Below is a small trained network, with its code and all its weights. Each question gives an input and a target symbol and asks what happens when units are switched off, that is, made to give their printed mean instead of their output.

import numpy as np


def w(rows, s, z=0):
    codes = np.array(rows[::2]) - 128.0
    scale = np.full(codes.shape[1], s)
    scale[-1] = z or s
    return codes * scale


def f(y):
    return y / 2 * (1 + np.tanh(0.7978845608 * (y + 0.044715 * y**3)))


def softmax(a):
    e = np.exp(a - a.max(-1, keepdims=True))
    return e / e.sum(-1, keepdims=True)


def log_softmax(a):
    a = a - a.max(-1, keepdims=True)
    return a - np.log(np.exp(a).sum(-1, keepdims=True))


def net(x, mask):
    ids = ['γηθλξπτφψ'.index(c) for c in x.split()]
    T = len(ids)
    res = E[ids] + P[:T]
    u = 0
    for l in range(2):
        q, k, v = (res @ M[l].T for M in (Q, K, V))
        z = softmax(np.where(np.tri(T) > 0, q @ k.T / 3**0.5, -1e9)) @ v
        res = res + np.where(mask[u], z, O[l][:, -1]) @ O[l][:, :-1]
        u += 1
        y = f(res @ A[l][:, :-1].T + A[l][:, -1])
        res = res + np.where(mask[u : u + 12], y, B[l][:, -1]) @ B[l][:, :-1]
        u += 12
    return log_softmax(res[-1] @ U[:, :-1].T + U[:, -1])


Q, K, V, O, A, B = {}, {}, {}, {}, {}, {}
E = w([
[114,150,165],'γ',
[3,90,74],'η',
[161,6,146],'θ',
[59,121,172],'λ',
[116,167,72],'ξ',
[76,144,75],'π',
[180,184,105],'τ',
[132,164,141],'φ',
[146,174,130],'ψ',
],0.017)
P = w([
[139,253,83],'0',
[117,178,253],'1',
[130,172,154],'2',
[142,166,115],'3',
[150,163,90],'4',
[157,165,71],'5',
[166,166,55],'6',
[168,163,46],'7',
[174,161,36],'8',
],0.0067)
Q[0] = w([
[196,60,3],'0.h1',
[152,156,227],'0.h1',
[170,108,106],'0.h1',
],0.0038)
K[0] = w([
[166,13,62],'0.h1',
[3,155,65],'0.h1',
[124,116,211],'0.h1',
],0.0042)
V[0] = w([
[88,41,104],'0.h1',
[211,2,120],'0.h1',
[192,135,154],'0.h1',
],0.0076)
O[0] = w([
[144,132,103,48],'0.h1',
[139,10,30,3],'0.h1',
[145,144,119,128],'0.h1',
],0.011,0.0023)
A[0] = w([
[30,167,130,140],'0.n1',
[133,183,169,42],'0.n2',
[139,110,150,112],'0.n3',
[143,78,191,95],'0.n4',
[82,110,53,169],'0.n5',
[172,109,24,134],'0.n6',
[147,135,47,174],'0.n7',
[130,192,167,27],'0.n8',
[139,254,199,255],'0.n9',
[144,88,202,139],'0.n10',
[45,167,151,97],'0.n11',
[82,174,182,231],'0.n12',
],0.01,0.0073)
B[0] = w([
[57,138,143,164],'0.n1',
[105,14,3,146],'0.n2',
[174,123,133,125],'0.n3',
[176,150,133,130],'0.n4',
[62,47,98,149],'0.n5',
[89,60,123,156],'0.n6',
[78,102,181,151],'0.n7',
[113,41,2,147],'0.n8',
[130,210,71,253],'0.n9',
[197,173,112,136],'0.n10',
[52,109,162,155],'0.n11',
[92,204,93,197],'0.n12',
],0.0088,0.019)
Q[1] = w([
[133,120,9],'1.h1',
[179,130,21],'1.h1',
[135,132,77],'1.h1',
],0.013)
K[1] = w([
[227,2,23],'1.h1',
[199,102,22],'1.h1',
[131,67,21],'1.h1',
],0.0062)
V[1] = w([
[59,111,116],'1.h1',
[70,176,48],'1.h1',
[2,246,69],'1.h1',
],0.0064)
O[1] = w([
[124,87,146,163],'1.h1',
[102,125,216,223],'1.h1',
[78,143,253,252],'1.h1',
],0.0052,0.021)
A[1] = w([
[97,149,86,166],'1.n1',
[128,69,154,99],'1.n2',
[97,84,83,188],'1.n3',
[161,119,176,106],'1.n4',
[120,116,226,83],'1.n5',
[130,60,133,4],'1.n6',
[127,41,78,82],'1.n7',
[153,164,160,62],'1.n8',
[253,137,124,154],'1.n9',
[95,61,121,149],'1.n10',
[98,161,127,88],'1.n11',
[206,143,118,138],'1.n12',
],0.014,0.011)
B[1] = w([
[113,78,145,216],'1.n1',
[198,63,135,162],'1.n2',
[116,79,174,200],'1.n3',
[47,131,67,140],'1.n4',
[202,151,73,253],'1.n5',
[130,69,59,157],'1.n6',
[93,242,141,204],'1.n7',
[117,61,135,167],'1.n8',
[106,160,254,146],'1.n9',
[225,181,158,187],'1.n10',
[150,52,82,221],'1.n11',
[148,181,170,143],'1.n12',
],0.0093,0.023)
U = w([
[150,193,114,50],'γ',
[181,61,90,136],'η',
[159,149,57,71],'θ',
[92,4,113,140],'λ',
[137,116,1,40],'ξ',
[115,27,217,68],'π',
[59,131,182,254],'τ',
[114,30,38,127],'φ',
[146,190,247,123],'ψ',
],0.01,0.0069)

Each question gives the input, a string of symbols that net reads in full, and the target symbol t.
The units are the heads (3 rows each of Q, K, V and O) and the neurons (one row each of A and B). Each row of codes is followed by its name. A weight is (code - 128) times the scale printed after its matrix; where a second scale follows, it is the last column's (O, A, B and U).
mask holds one flag per unit, layer by layer, with each layer's heads first. A switched-off unit (its flag False) gives its mean, the last column of its rows in O or B, instead of its output. The means were averaged over made-up inputs and are rounded, as every weight is.
A unit's drop is (log p(t) with every unit on - log p(t) with that unit switched off) / (log p(t) with every unit on - log p(t) with every unit switched off).
The circuit of an input: a set's keep is (log p(t) with only the set's units on - log p(t) with every unit switched off) / (log p(t) with every unit on - log p(t) with every unit switched off). Starting from the 12 units with the biggest drops (on a tie, the unit counted first), units are removed one at a time, each time the one whose removal leaves the highest keep (on an exact tie, the one counted first), for as long as the keep stays at least 0.8.
units of the circuit, in order: the units of the circuit, biggest drop first
most important unit: the unit with the biggest drop
top k neurons: the k neurons with the biggest drops, biggest first
top k neurons in layer l: the k neurons of layer l with the biggest drops, biggest first
drop of u: that unit's drop, to one decimal
input π ψ ξ η φ τ, target τ: top 4 neurons -> 1.n5; 1.n10; 0.n11; 0.n1
input ψ π ξ π, target ψ: top 2 neurons -> 1.n5; 0.n9
input π θ π ψ τ γ, target ξ: units of the circuit, in order -> 1.h1; 0.h1; 0.n9; 0.n12
input φ τ λ θ η τ, target ψ: top 4 neurons -> 1.n9; 0.n1; 0.n12; 0.n11
input φ θ φ φ θ, target ψ: most important unit -> 1.n7
input φ τ ξ τ ξ θ η θ π, target τ: top 3 neurons in layer 1 -> 1.n7; 1.n5; 1.n11
input θ ξ λ τ ψ η ψ φ η, target π: units of the circuit, in order -> 0.n9; 0.n5; 1.n10; 1.n3
input λ ξ η θ π, target λ: top 4 neurons -> 1.n5; 1.n7; 0.n2; 0.n8
input θ ξ τ ψ τ π π θ, target ψ: top 4 neurons in layer 1 -> 1.n7; 1.n9; 1.n11; 1.n10
input λ θ η, target π: top 2 neurons in layer 0 -> 0.n9; 0.n5
input τ η λ θ, target η: top 4 neurons in layer 0 -> 0.n8; 0.n2; 0.n9; 0.n12
input λ η η γ ψ, target τ: top 2 neurons in layer 1 -> 1.n10; 1.n5
input ξ τ η φ π η, target ψ: top 2 neurons in layer 1 -> 1.n5; 1.n6
input ξ λ η γ π ξ, target ψ: top 3 neurons in layer 1 -> 1.n5; 1.n6; 1.n1
input λ γ φ τ θ γ ξ η ξ, target φ: top neuron in layer 0 -> 0.n11
input φ φ ξ ψ λ θ, target η: drop of 0.n9 -> 5.5
input γ τ ψ, target τ: drop of 1.n6 -> 0.1
input π τ γ ξ γ θ ψ φ τ, target ψ: drop of 1.n12 -> 0.4
